Here is a tiny trained network, its code and every weight. The questions are about switching its units off for an input and a class, where a switched-off unit gives its printed mean instead of its output.

import numpy as np


def w(rows, s, z=0):
    codes = np.array(rows[::2]) - 128.0
    scale = np.full(codes.shape[1], s)
    scale[-1] = z or s
    return codes * scale


def norm(h):
    return h / np.sqrt((h * h).mean(-1, keepdims=True) + 1e-5)


def f(y):
    return y / 2 * (1 + np.tanh(0.7978845608 * (y + 0.044715 * y**3)))


def log_softmax(a):
    a = a - a.max(-1, keepdims=True)
    return a - np.log(np.exp(a).sum(-1, keepdims=True))


def net(x, mask):
    res = np.array(x, float).reshape(1, 8) / 4 @ E
    u = 0
    for l in range(3):
        y = f(norm(res) @ A[l][:, :-1].T + A[l][:, -1])
        res = res + np.where(mask[u : u + 10], y, B[l][:, -1]) @ B[l][:, :-1]
        u += 10
    return log_softmax(norm(res)[-1] @ U[:, :-1].T + U[:, -1])


A, B = {}, {}
E = w([
[86,94,83,128,54,175,103],'x0',
[138,99,44,63,234,97,201],'x1',
[196,88,154,56,139,177,57],'x2',
[220,199,99,141,80,203,185],'x3',
[134,231,52,71,126,147,131],'x4',
[119,156,125,154,254,129,31],'x5',
[153,72,95,224,76,142,47],'x6',
[145,205,137,145,155,234,81],'x7',
],0.0045)
A[0] = w([
[91,130,122,174,75,168,65,109],'L0N1',
[127,89,211,173,149,144,104,70],'L0N2',
[213,94,137,133,200,97,227,94],'L0N3',
[98,134,124,162,45,64,131,110],'L0N4',
[226,143,120,55,117,115,103,95],'L0N5',
[119,189,66,254,152,113,172,69],'L0N6',
[132,98,46,105,95,125,98,57],'L0N7',
[127,116,166,73,162,110,200,63],'L0N8',
[174,137,58,163,65,201,188,3],'L0N9',
[104,210,95,46,81,99,215,106],'L0N10',
],0.0063,0.0042)
B[0] = w([
[74,156,98,112,25,144,144,193],'L0N1',
[125,178,185,84,125,132,109,149],'L0N2',
[25,125,92,146,69,121,89,211],'L0N3',
[132,54,119,84,116,190,115,184],'L0N4',
[168,92,95,58,125,97,72,164],'L0N5',
[140,241,40,124,154,85,81,172],'L0N6',
[77,103,143,178,125,95,100,124],'L0N7',
[101,173,124,181,71,137,76,154],'L0N8',
[94,185,150,145,210,61,99,166],'L0N9',
[85,244,189,182,191,111,253,254],'L0N10',
],0.0056,0.0027)
A[1] = w([
[78,71,96,111,112,57,122,8],'L1N1',
[123,160,113,86,219,115,155,69],'L1N2',
[128,108,92,87,169,93,156,217],'L1N3',
[198,107,134,186,52,57,137,179],'L1N4',
[53,122,201,78,182,91,66,191],'L1N5',
[161,212,140,89,164,155,148,113],'L1N6',
[142,117,130,192,48,164,138,127],'L1N7',
[117,56,104,193,136,62,143,2],'L1N8',
[189,105,105,254,146,125,74,74],'L1N9',
[101,215,97,142,210,180,101,61],'L1N10',
],0.0085,0.00094)
B[1] = w([
[143,104,22,151,168,168,171,189],'L1N1',
[158,222,125,125,114,162,76,217],'L1N2',
[126,166,18,118,89,156,145,178],'L1N3',
[100,81,118,2,188,130,32,183],'L1N4',
[151,131,134,248,99,2,162,234],'L1N5',
[181,124,15,92,90,88,167,227],'L1N6',
[80,211,150,70,187,160,142,195],'L1N7',
[162,88,49,82,138,148,140,181],'L1N8',
[111,192,122,71,92,91,177,190],'L1N9',
[158,91,128,194,119,98,206,253],'L1N10',
],0.0061,0.0043)
A[2] = w([
[144,182,189,151,75,154,71,84],'L2N1',
[92,104,176,108,130,152,193,88],'L2N2',
[118,96,123,156,76,107,148,129],'L2N3',
[139,132,86,85,142,199,143,201],'L2N4',
[179,110,88,140,143,173,101,84],'L2N5',
[110,121,144,183,189,78,128,148],'L2N6',
[129,174,126,147,159,99,151,165],'L2N7',
[210,111,140,127,108,147,90,76],'L2N8',
[135,130,142,148,255,122,93,107],'L2N9',
[81,134,126,99,86,177,68,2],'L2N10',
],0.0095,0.0023)
B[2] = w([
[56,42,2,129,170,95,132,189],'L2N1',
[89,18,197,101,154,55,209,140],'L2N2',
[119,73,118,120,191,199,67,162],'L2N3',
[155,105,169,230,143,65,94,243],'L2N4',
[119,103,153,188,244,179,203,155],'L2N5',
[230,151,103,151,61,136,82,205],'L2N6',
[135,167,167,55,21,124,145,252],'L2N7',
[162,139,137,75,179,143,189,148],'L2N8',
[124,199,149,98,36,73,242,134],'L2N9',
[123,208,129,116,168,203,103,178],'L2N10',
],0.006,0.0038)
U = w([
[181,102,241,203,69,49,74,125],'0',
[51,96,207,98,98,133,213,126],'1',
[203,241,73,138,95,74,201,151],'2',
[156,131,177,155,133,169,116,7],'3',
[128,4,40,137,169,112,96,147],'4',
[157,83,222,16,156,176,73,121],'5',
[224,128,158,172,221,209,145,106],'6',
[50,194,115,109,113,215,25,126],'7',
],0.014,0.019)

Each question gives the input, the list of numbers given to net, and the class t.
The units are the neurons (one row each of A and B). Each row of codes is followed by its name. A weight is (code - 128) times the scale printed after its matrix; where a second scale follows, it is the last column's (A, B and U).
mask holds one flag per neuron, layer by layer. A switched-off neuron (its flag False) gives its mean, the last column of its row in B, instead of its output. The means were averaged over made-up inputs and are rounded, as every weight is.
A unit's drop is (log p(t) with every unit on - log p(t) with that unit switched off) / (log p(t) with every unit on - log p(t) with every unit switched off).
The circuit of an input: a set's keep is (log p(t) with only the set's units on - log p(t) with every unit switched off) / (log p(t) with every unit on - log p(t) with every unit switched off). Starting from the 12 units with the biggest drops (on a tie, the unit counted first), units are removed one at a time, each time the one whose removal leaves the highest keep (on an exact tie, the one counted first), for as long as the keep stays at least 0.8.
units of the circuit, in order: the units of the circuit, biggest drop first
most important unit: the unit with the biggest drop
k most important neurons: the k neurons with the biggest drops, biggest first
k most important neurons of layer l: the k neurons of layer l with the biggest drops, biggest first
drop of u: that unit's drop, to one decimal
input [-6,0,1,1,-2,-4,0,0], class 1: 2 most important neurons : (L1N7, L1N2)
input [-4,5,5,8,0,4,7,-7], class 4: most important unit : L0N3
input [4,-8,8,7,-5,-2,0,4], class 7: units of the circuit, in order : (L2N1, L1N7)
input [-1,8,6,-1,2,-7,3,2], class 4: 2 most important neurons : (L0N3, L0N5)
input [0,8,6,1,-2,-5,-6,-8], class 4: units of the circuit, in order : (L0N3, L1N1)
input [-8,1,-1,3,-1,-5,-1,-1], class 1: 2 most important neurons : (L0N3, L1N5)
input [0,-1,-1,5,-2,-8,2,4], class 1: 2 most important neurons : (L1N2, L2N2)
input [-8,2,2,7,-6,-1,4,-5], class 4: 2 most important neurons : (L0N3, L1N8)
input [-1,-8,7,7,4,5,-7,5], class 6: 2 most important neurons of layer 0 : (L0N10, L0N6)
input [8,2,-7,-8,3,8,-5,-7], class 2: 2 most important neurons : (L1N5, L1N2)
input [-4,-8,8,-1,0,3,-2,1], class 4: 2 most important neurons of layer 0 : (L0N10, L0N9)
input [-3,6,0,-2,-2,-8,-5,-4], class 1: 3 most important neurons of layer 0 : (L0N10, L0N6, L0N3)
input [-1,3,6,1,-7,1,-2,2], class 0: 2 most important neurons : (L1N5, L0N3)
input [-2,5,7,-6,-3,2,-3,8], class 2: most important neuron : (L2N9)
input [0,-5,2,-7,3,-8,0,-7], class 4: 2 most important neurons : (L1N1, L2N7)
input [6,-3,-8,5,-4,-4,2,-3], class 7: 3 most important neurons of layer 0 : (L0N6, L0N10, L0N9)
input [-5,-5,1,0,7,-7,4,-7], class 1: 3 most important neurons of layer 0 : (L0N10, L0N6, L0N8)
input [7,0,4,0,4,3,-3,6], class 6: 2 most important neurons : (L2N5, L0N10)
input [3,-3,8,1,6,6,-8,5], class 2: drop of L1N7 : -0.1
input [-6,5,8,-8,4,5,5,-6], class 2: units of the circuit, in order : (L2N9)
